Here is a tiny trained network, its code and every weight. The questions are about switching its units off for an input and a class, where a switched-off unit gives its printed mean instead of its output.

import numpy as np


def w(rows, s, z=0):
    codes = np.array(rows[::2]) - 128.0
    scale = np.full(codes.shape[1], s)
    scale[-1] = z or s
    return codes * scale


def f(y):
    return np.maximum(y, 0)


def log_softmax(a):
    a = a - a.max(-1, keepdims=True)
    return a - np.log(np.exp(a).sum(-1, keepdims=True))


def net(x, mask):
    res = np.array(x, float).reshape(1, 5) / 4 @ E
    y = f(res @ A[0][:, :-1].T + A[0][:, -1])
    res = res + np.where(mask, y, B[0][:, -1]) @ B[0][:, :-1]
    return log_softmax(res[-1] @ U[:, :-1].T + U[:, -1])


A, B = {}, {}
E = w([
[110,118,138,104,121,119,140,111,154],'x0',
[96,146,14,138,74,128,122,246,186],'x1',
[77,180,2,61,187,200,135,69,131],'x2',
[83,240,170,113,95,145,99,131,137],'x3',
[40,3,108,115,13,54,32,89,44],'x4',
],0.0082)
A[0] = w([
[76,126,71,130,85,135,113,200,144,78],'neuron 1',
[80,227,163,121,97,129,84,126,120,168],'neuron 2',
[91,89,104,139,59,118,53,70,72,46],'neuron 3',
[102,139,46,114,162,176,110,62,122,3],'neuron 4',
[168,55,72,145,169,104,166,111,144,125],'neuron 5',
[115,124,170,149,139,160,87,7,67,129],'neuron 6',
],0.014,0.0054)
B[0] = w([
[166,150,124,75,211,23,105,159,114,208],'neuron 1',
[166,2,43,128,111,200,85,130,134,207],'neuron 2',
[154,160,133,156,139,235,175,136,195,252],'neuron 3',
[162,77,186,212,59,92,141,131,177,197],'neuron 4',
[127,73,58,86,102,203,39,141,160,191],'neuron 5',
[131,134,85,77,180,30,94,212,142,245],'neuron 6',
],0.011,0.014)
U = w([
[182,162,90,57,190,49,85,156,193,92],'0',
[187,182,129,122,198,254,200,160,248,79],'1',
[174,74,208,230,32,68,62,169,208,196],'2',
[140,87,80,92,144,134,134,151,164,253],'3',
[92,46,49,79,118,201,51,123,96,151],'4',
[42,105,120,109,147,144,143,176,136,113],'5',
[20,136,132,141,120,93,110,96,123,74],'6',
[106,175,162,144,54,94,112,92,30,79],'7',
],0.008,0.0073)

Each question gives the input, the list of numbers given to net, and the class t.
The units are the neurons (one row each of A and B). Each row of codes is followed by its name. A weight is (code - 128) times the scale printed after its matrix; where a second scale follows, it is the last column's (A, B and U).
mask holds one flag per neuron, in row order. A switched-off neuron (its flag False) gives its mean, the last column of its row in B, instead of its output. The means were averaged over made-up inputs and are rounded, as every weight is.
A unit's drop is (log p(t) with every unit on - log p(t) with that unit switched off) / (log p(t) with every unit on - log p(t) with every unit switched off).
The circuit of an input: a set's keep is (log p(t) with only the set's units on - log p(t) with every unit switched off) / (log p(t) with every unit on - log p(t) with every unit switched off). Starting from all 6 units, units are removed one at a time, each time the one whose removal leaves the highest keep (on an exact tie, the one counted first), for as long as the keep stays at least 0.8.
units of the circuit, in order: the units of the circuit, biggest drop first
unit that matters most: the unit with the biggest drop
top k neurons: the k neurons with the biggest drops, biggest first
drop of u: that unit's drop, to one decimal
input [-2,-7,-3,-2,-7], class 0: units of the circuit, in order	neuron 3
input [-2,4,4,5,0], class 4: top 2 neurons	neuron 2; neuron 6
input [-5,-6,-4,-4,-4], class 0: top 2 neurons	neuron 3; neuron 4
input [4,8,-7,-1,5], class 0: top 2 neurons	neuron 1; neuron 4
input [-8,-8,7,-6,-2], class 0: top 2 neurons	neuron 6; neuron 2
input [-3,2,-3,-5,0], class 4: units of the circuit, in order	neuron 4; neuron 5
input [4,-4,-4,5,4], class 4: top 3 neurons	neuron 2; neuron 4; neuron 1
input [-5,-2,-4,5,4], class 3: top 3 neurons	neuron 4; neuron 5; neuron 6
input [-1,6,8,1,3], class 2: top 2 neurons	neuron 4; neuron 6
input [1,0,8,6,-3], class 2: top 2 neurons	neuron 4; neuron 3
input [-2,-7,5,4,-3], class 0: top 2 neurons	neuron 6; neuron 3
input [1,1,7,0,-6], class 2: units of the circuit, in order	neuron 4; neuron 3
input [-4,-4,2,7,7], class 1: top 3 neurons	neuron 3; neuron 5; neuron 1
input [-5,-1,-5,-8,3], class 4: unit that matters most	neuron 5
input [8,1,-1,-8,-7], class 3: top 2 neurons	neuron 3; neuron 2
input [-5,-5,-2,-2,-2], class 0: top 3 neurons	neuron 3; neuron 4; neuron 2
input [1,7,-3,1,4], class 0: drop of neuron 1	1.4
input [-5,0,-8,-4,8], class 1: drop of neuron 3	0.8
input [1,-8,-8,5,4], class 0: drop of neuron 4	0.2
input [5,6,7,8,-4], class 4: unit that matters most	neuron 2
